Look-ups in named tables: a row name and a column name give one cell, copied from the table.

Table Gifi
,Dil,Zubudis,Bipok,Gep
Dama,180,121,67,49
Nug,252,67,97,107
Vezutuk,196,25,54,82
Gigiran,120,125,9,8
Lerumed,153,64,73,86
Vir,126,76,39,25

Bipok of Lerumed: 73
Gep of Dama: 49
Bipok of Nug: 97
Dil of Gigiran: 120
Dil of Vezutuk: 196
Bipok of Dama: 67
Zubudis of Lerumed: 64
Bipok of Vir: 39
Gep of Vezutuk: 82
Zubudis of Gigiran: 125
Bipok of Vezutuk: 54
Gep of Gigiran: 8
Zubudis of Dama: 121

Gukoz =
|  | Nad | Zapa | Gavadal | Von |
|---|---|---|---|---|
| Vuz | 45 | 69 | 35 | 34 |
| Rulatu | 48 | 35 | 29 | 40 |
| Nazel | 39 | 27 | 54 | 51 |
| Buguri | 49 | 79 | 41 | 38 |
| Sov | 48 | 44 | 15 | 31 |
| Kove | 45 | 48 | 51 | 48 |
| Zegadu | 46 | 64 | 40 | 39 |
| Kobipig | 47 | 26 | 49 | 54 |
| Gofon | 47 | 73 | 38 | 36 |
| Sifas | 49 | 47 | 16 | 32 |
| Besede | 49 | 37 | 30 | 41 |

What is the Nad of Nazel in Gukoz? 39
What is the Von of Sifas in Gukoz? 32
What is the Zapa of Gofon in Gukoz? 73
What is the Nad of Sifas in Gukoz? 49
What is the Gavadal of Kobipig in Gukoz? 49
What is the Gavadal of Gofon in Gukoz? 38
What is the Zapa of Kobipig in Gukoz? 26
What is the Nad of Sov in Gukoz? 48
What is the Nad of Buguri in Gukoz? 49
What is the Gavadal of Buguri in Gukoz? 41
What is the Gavadal of Sifas in Gukoz? 16
What is the Von of Vuz in Gukoz? 34
What is the Gavadal of Kove in Gukoz? 51

Table Zof
|  | Noz | Gatu | Vopi | Zize | Kidi | Zit |
|---|---|---|---|---|---|---|
| Bes | -0.017 | -0.188 | -0.169 | -0.113 | -0.027 | 0.020 |
| Repavut | -0.074 | -0.165 | -0.143 | -0.112 | -0.176 | -0.186 |
| Rik | -0.073 | -0.293 | -0.260 | 0.000 | -0.009 | 0.104 |
| Guf | -0.044 | -0.225 | -0.011 | -0.059 | -0.040 | -0.074 |
| Povev | -0.410 | 0.500 | -0.090 | -0.427 | 0.637 | 0.860 |
| Rar | -0.502 | -0.553 | -0.463 | -0.176 | -0.386 | 0.078 |
| Sav | 0.016 | -0.232 | -0.232 | -0.049 | -0.057 | -0.113 |

What is the Vopi of Povev in Zof?
-0.090
What is the Zize of Rar in Zof?
-0.176
What is the Zit of Guf in Zof?
-0.074
What is the Gatu of Bes in Zof?
-0.188
What is the Gatu of Povev in Zof?
0.500
What is the Vopi of Sav in Zof?
-0.232
What is the Zit of Rik in Zof?
0.104
What is the Vopi of Rik in Zof?
-0.260
What is the Zit of Sav in Zof?
-0.113
What is the Noz of Rar in Zof?
-0.502
What is the Gatu of Sav in Zof?
-0.232
What is the Gatu of Rik in Zof?
-0.293
What is the Kidi of Bes in Zof?
-0.027
What is the Zit of Bes in Zof?
0.020
What is the Kidi of Sav in Zof?
-0.057
What is the Vopi of Repavut in Zof?
-0.143
What is the Kidi of Repavut in Zof?
-0.176
What is the Noz of Guf in Zof?
-0.044
Row with the largest Zit: Povev

Tosutev:
	Fif	Metaguv	Zupafem	Labufeg	Des	Lizadif	Rokiro	Bibure	Luze	Sizokek
Lebi	165	73	72	59	50	194	92	82	79	139
Zutalol	246	60	114	57	55	152	16	200	80	142
Tozutov	70	158	117	144	135	151	168	108	147	66
Lumik	93	58	149	148	85	142	80	153	128	138
Fodelir	67	125	120	76	70	45	90	138	116	126

Luze of Lumik: 128
Bibure of Tozutov: 108
Lizadif of Tozutov: 151
Des of Zutalol: 55
Sizokek of Zutalol: 142
Fif of Zutalol: 246
Des of Tozutov: 135
Which row has the largest Metaguv? Tozutov

Ses
|  | Gof | Kel | Borinep | Faroze | Netu |
|---|---|---|---|---|---|
| Fof | -53.72 | 5.21 | 40.57 | 16.63 | 42.32 |
| Vig | 49.11 | -2.95 | 11.93 | -16.27 | 40.70 |
| Lib | 69.70 | 0.75 | 30.93 | -2.74 | 5.34 |
| Ruzu | 2.22 | -24.69 | 60.72 | -38.83 | 12.40 |
| Mababi | 40.84 | -17.19 | -22.05 | -34.98 | -54.23 |
| Lafep | -62.93 | -39.95 | 7.99 | 22.93 | 51.62 |
| Venofut | -38.95 | 25.03 | -8.85 | 3.26 | 35.25 |
| Fimemon | -23.62 | -45.82 | 50.38 | 6.20 | 37.76 |
| Vobabi | 5.09 | 19.18 | -4.88 | 35.31 | 23.91 |
| Fiv | -17.71 | -31.11 | 48.68 | 24.86 | 8.53 |
| Zadisi | 43.53 | -29.10 | 41.02 | -19.60 | -38.06 |
| Vomo | 48.16 | -8.86 | 6.05 | 11.49 | 19.53 |

Faroze of Lib: -2.74
Kel of Fimemon: -45.82
Faroze of Fof: 16.63
Kel of Ruzu: -24.69
Kel of Fiv: -31.11
Borinep of Fiv: 48.68
Kel of Lafep: -39.95
Gof of Vomo: 48.16
Borinep of Ruzu: 60.72
Netu of Vomo: 19.53
Borinep of Fof: 40.57
Gof of Ruzu: 2.22
Kel of Vig: -2.95
Gof of Fiv: -17.71
Faroze of Fiv: 24.86

Toma =
cols = Nolup, Tik, Nemu, Zuf, Ninono, Zusun, Gegek, Loziler, Feb
Gonefan: [121, 110, 128, 120, 122, 110, 111, 127, 129]
Mik: [110, 135, 149, 120, 104, 151, 145, 107, 119]
Suv: [91, 118, 91, 135, 154, 137, 123, 134, 136]
Pizubal: [111, 127, 78, 160, 149, 172, 134, 106, 57]
Medepe: [130, 90, 77, 103, 155, 86, 77, 137, 99]
Sot: [131, 83, 86, 105, 155, 90, 70, 148, 96]
Zarunu: [122, 118, 147, 119, 113, 154, 132, 110, 101]
Fimome: [91, 131, 145, 117, 106, 145, 141, 122, 152]
Nar: [180, 91, 71, 120, 114, 92, 111, 111, 84]
Reguno: [115, 97, 84, 98, 146, 91, 89, 123, 104]
Teb: [126, 101, 81, 103, 146, 90, 86, 135, 106]
Tusub: [107, 106, 78, 90, 140, 82, 83, 138, 123]
Zede: [212, 99, 170, 111, 73, 77, 116, 108, 101]

What is the Loziler of Pizubal in Toma? 106
What is the Tik of Mik in Toma? 135
What is the Gegek of Pizubal in Toma? 134
What is the Loziler of Fimome in Toma? 122
What is the Feb of Sot in Toma? 96
What is the Feb of Pizubal in Toma? 57
What is the Ninono of Zede in Toma? 73

Damesaf:
|  | Kat | Tugib | Luk | Zivedub | Tepova | Fudovom |
|---|---|---|---|---|---|---|
| Pel | 15 | 23 | 42 | 49 | 40 | 30 |
| Vesaneb | 55 | 12 | 17 | 84 | 10 | 45 |
| Zovezuk | 47 | 31 | 35 | 17 | 51 | 31 |
| Tar | 32 | 38 | 49 | 17 | 51 | 33 |
| Timev | 33 | 14 | 9 | 47 | 71 | 34 |
| Meb | 65 | 23 | 7 | 32 | 26 | 24 |

Timev, Zivedub => 47
Pel, Kat => 15
Meb, Kat => 65
Meb, Tugib => 23
Vesaneb, Fudovom => 45
Tar, Fudovom => 33
Zovezuk, Fudovom => 31
Timev, Tugib => 14
Zovezuk, Luk => 35
Zovezuk, Tepova => 51

Table Kabu
fields: Mugi, Lin, Zak
Lidi: [68.4, 80.5, 36.7]
Gopekig: [22.8, 82.0, 43.0]
Zug: [16.7, 71.5, 71.0]
Ped: [53.1, 17.1, 52.9]
Vasuli: [24.8, 9.4, 75.0]
Sok: [33.1, 53.4, 39.6]
Vimuk: [85.0, 37.5, 40.1]
Fet: [39.0, 81.4, 33.6]
Mim: [47.5, 75.5, 6.4]

Sok, Mugi -> 33.1
Vasuli, Lin -> 9.4
Zug, Zak -> 71.0
Zug, Mugi -> 16.7
Mim, Lin -> 75.5
Lidi, Mugi -> 68.4
Sok, Zak -> 39.6
Fet, Zak -> 33.6
Gopekig, Mugi -> 22.8
Which row has the largest Lin? Gopekig

Ruzo
fields: Mubof, Kefeme, Fov, Dizamom
Nas: [75, 39, 31, 72]
Nes: [47, 44, 50, 47]
Botese: [27, 43, 32, 37]
Nazori: [70, 35, 38, 68]
Reti: [31, 72, 39, 26]
Geli: [26, 82, 35, 18]

Nas, Dizamom -> 72
Nazori, Fov -> 38
Geli, Mubof -> 26
Botese, Kefeme -> 43
Botese, Dizamom -> 37
Reti, Fov -> 39
Geli, Kefeme -> 82
Nes, Dizamom -> 47
Nas, Fov -> 31
Nes, Kefeme -> 44
Geli, Fov -> 35
Nes, Mubof -> 47
Nazori, Mubof -> 70
Reti, Kefeme -> 72
Nazori, Kefeme -> 35
Nazori, Dizamom -> 68
Nas, Kefeme -> 39
Nes, Fov -> 50

Sinas
fields: Vutukot, Sada, Kadopav, Nedured, Rupave, Lenape, Zonod, Zovolum
Dibip: [695, 713, 571, 767, 732, 722, 688, 638]
Pak: [664, 659, 722, 647, 545, 642, 736, 737]
Sineri: [686, 693, 667, 674, 659, 685, 720, 727]
Logezez: [730, 735, 776, 704, 761, 727, 698, 719]
Fase: [669, 662, 766, 651, 566, 637, 733, 747]
Kadubo: [696, 679, 209, 671, 626, 673, 720, 730]
Rup: [644, 638, 594, 708, 539, 636, 715, 628]
Gusa: [696, 697, 688, 678, 678, 697, 723, 743]
Leza: [709, 726, 702, 789, 798, 744, 654, 607]
Rep: [673, 652, 800, 600, 540, 633, 750, 798]
Kupat: [711, 699, 718, 673, 677, 696, 720, 751]
Raza: [693, 691, 707, 667, 621, 676, 725, 744]

Nedured of Fase is 651
Zovolum of Rup is 628
Sada of Kadubo is 679
Zonod of Gusa is 723
Vutukot of Gusa is 696
Sada of Raza is 691
Rupave of Rep is 540

Sed.tsv
	Gaz	Zapo	Zom
Sugarab	197	73	52
Lukili	238	129	53
Torufu	229	142	117
Kabo	98	130	83
Par	130	233	63
Gov	216	115	137
Vanib	218	100	94
Sulo	168	172	139
Gez	164	176	82

Zapo of Gez is 176
Gaz of Kabo is 98
Zapo of Lukili is 129
Gaz of Sugarab is 197
Zom of Vanib is 94
Zapo of Gov is 115
Gaz of Lukili is 238
Gaz of Sulo is 168
Zapo of Par is 233
Zom of Kabo is 83
Zapo of Kabo is 130
Zom of Sulo is 139
Zom of Torufu is 117

Baz:
,Mog,Sepo,Sigofo,Beb,Lufafu
Fak,219,414,368,344,410
Rema,327,343,981,254,496
Big,286,371,708,303,463
Gib,381,273,377,355,395
Bir,445,243,417,330,352
Pokita,392,278,376,347,408
Defese,386,281,368,346,401
Besavus,349,285,352,346,431
Teka,293,294,340,376,471
Nur,272,382,590,320,445
Sez,449,250,409,342,331

What is the Lufafu of Defese in Baz? 401
What is the Lufafu of Bir in Baz? 352
What is the Lufafu of Big in Baz? 463
What is the Sepo of Nur in Baz? 382
What is the Sigofo of Big in Baz? 708
What is the Mog of Fak in Baz? 219
What is the Mog of Gib in Baz? 381

